Below are the code and all the weights of a small trained network. Each question names an input and a class and asks about switching units off, where a switched-off unit gives its printed mean instead of its output.

import numpy as np


def w(rows, s, z=0):
    codes = np.array(rows[::2]) - 128.0
    scale = np.full(codes.shape[1], s)
    scale[-1] = z or s
    return codes * scale


def norm(h):
    return h / np.sqrt((h * h).mean(-1, keepdims=True) + 1e-5)


def f(y):
    return y / 2 * (1 + np.tanh(0.7978845608 * (y + 0.044715 * y**3)))


def log_softmax(a):
    a = a - a.max(-1, keepdims=True)
    return a - np.log(np.exp(a).sum(-1, keepdims=True))


def net(x, mask):
    res = np.array(x, float).reshape(1, 2) / 4 @ E
    u = 0
    for l in range(3):
        y = f(norm(res) @ A[l][:, :-1].T + A[l][:, -1])
        res = res + np.where(mask[u : u + 5], y, B[l][:, -1]) @ B[l][:, :-1]
        u += 5
    return log_softmax(norm(res)[-1] @ U[:, :-1].T + U[:, -1])


A, B = {}, {}
E = w([
[233,77,154,2,116,149,148,31],'x0',
[161,205,184,223,170,153,110,46],'x1',
],0.0098)
A[0] = w([
[51,109,102,223,130,99,126,255,45],'L0N1',
[117,24,126,83,82,44,188,142,96],'L0N2',
[147,173,185,172,149,131,121,108,58],'L0N3',
[57,132,130,176,126,9,62,214,3],'L0N4',
[125,204,79,126,152,138,80,167,108],'L0N5',
],0.0091,0.0029)
B[0] = w([
[25,232,71,157,182,235,59,252,246],'L0N1',
[216,68,155,108,33,135,154,110,197],'L0N2',
[107,57,177,192,129,156,94,41,164],'L0N3',
[46,115,2,132,154,125,41,95,212],'L0N4',
[168,107,93,99,131,98,145,163,151],'L0N5',
],0.0094,0.012)
A[1] = w([
[124,138,156,138,126,64,82,83,81],'L1N1',
[2,180,22,198,101,96,140,180,252],'L1N2',
[90,157,32,155,168,165,103,162,164],'L1N3',
[146,102,110,134,45,143,109,105,33],'L1N4',
[162,87,172,47,125,143,128,129,79],'L1N5',
],0.0094,0.003)
B[1] = w([
[81,38,143,175,118,99,148,157,132],'L1N1',
[98,145,81,141,199,248,23,196,255],'L1N2',
[124,197,132,85,112,215,135,219,221],'L1N3',
[99,59,103,111,170,116,160,116,145],'L1N4',
[29,167,94,130,118,83,130,154,171],'L1N5',
],0.011,0.014)
A[2] = w([
[137,66,179,16,124,131,162,138,168],'L2N1',
[182,127,120,98,120,101,144,86,91],'L2N2',
[173,158,195,255,204,127,144,67,4],'L2N3',
[145,103,71,219,155,146,142,85,192],'L2N4',
[195,101,47,1,20,111,210,210,60],'L2N5',
],0.0091,0.0041)
B[2] = w([
[116,157,59,106,135,20,64,117,215],'L2N1',
[58,96,107,139,142,116,81,205,156],'L2N2',
[176,144,207,208,90,187,111,175,184],'L2N3',
[179,48,155,44,102,172,143,193,168],'L2N4',
[228,122,142,247,5,182,60,97,255],'L2N5',
],0.011,0.0087)
U = w([
[106,181,119,142,126,59,200,123,5],'0',
[186,104,97,124,32,71,63,75,161],'1',
[112,164,87,128,143,190,84,187,246],'2',
[116,113,94,49,180,24,126,70,25],'3',
[184,84,251,149,143,168,153,103,164],'4',
],0.017,0.0035)

Each question gives the input, the list of numbers given to net, and the class t.
The units are the neurons (one row each of A and B). Each row of codes is followed by its name. A weight is (code - 128) times the scale printed after its matrix; where a second scale follows, it is the last column's (A, B and U).
mask holds one flag per neuron, layer by layer. A switched-off neuron (its flag False) gives its mean, the last column of its row in B, instead of its output. The means were averaged over made-up inputs and are rounded, as every weight is.
A unit's drop is (log p(t) with every unit on - log p(t) with that unit switched off) / (log p(t) with every unit on - log p(t) with every unit switched off).
The circuit of an input: a set's keep is (log p(t) with only the set's units on - log p(t) with every unit switched off) / (log p(t) with every unit on - log p(t) with every unit switched off). Starting from the 12 units with the biggest drops (on a tie, the unit counted first), units are removed one at a time, each time the one whose removal leaves the highest keep (on an exact tie, the one counted first), for as long as the keep stays at least 0.8.
circuit, biggest first: the units of the circuit, biggest drop first
k most important neurons: the k neurons with the biggest drops, biggest first
top k neurons in layer l: the k neurons of layer l with the biggest drops, biggest first
drop when u is switched off: that unit's drop, to one decimal
input [7,3], class 3: most important neuron => (L1N3)
input [7,1], class 1: circuit, biggest first => (L1N2; L0N1)
input [7,5], class 4: 2 most important neurons => (L0N2; L1N3)
input [5,3], class 1: circuit, biggest first => (L0N1; L1N2)
input [6,1], class 1: circuit, biggest first => (L1N2; L0N1)
input [6,2], class 3: 4 most important neurons => (L1N3; L0N1; L0N2; L1N2)
input [8,6], class 4: 2 most important neurons => (L0N2; L1N3)
input [0,0], class 0: top 2 neurons in layer 1 => (L1N2; L1N3)
input [0,-1], class 1: 2 most important neurons => (L0N2; L1N2)
input [8,3], class 3: top 3 neurons in layer 0 => (L0N2; L0N1; L0N5)
input [-1,4], class 4: drop when L0N1 is switched off => 0.7
input [2,5], class 4: drop when L0N1 is switched off => 0.2
input [0,-5], class 1: drop when L1N2 is switched off => 0.1
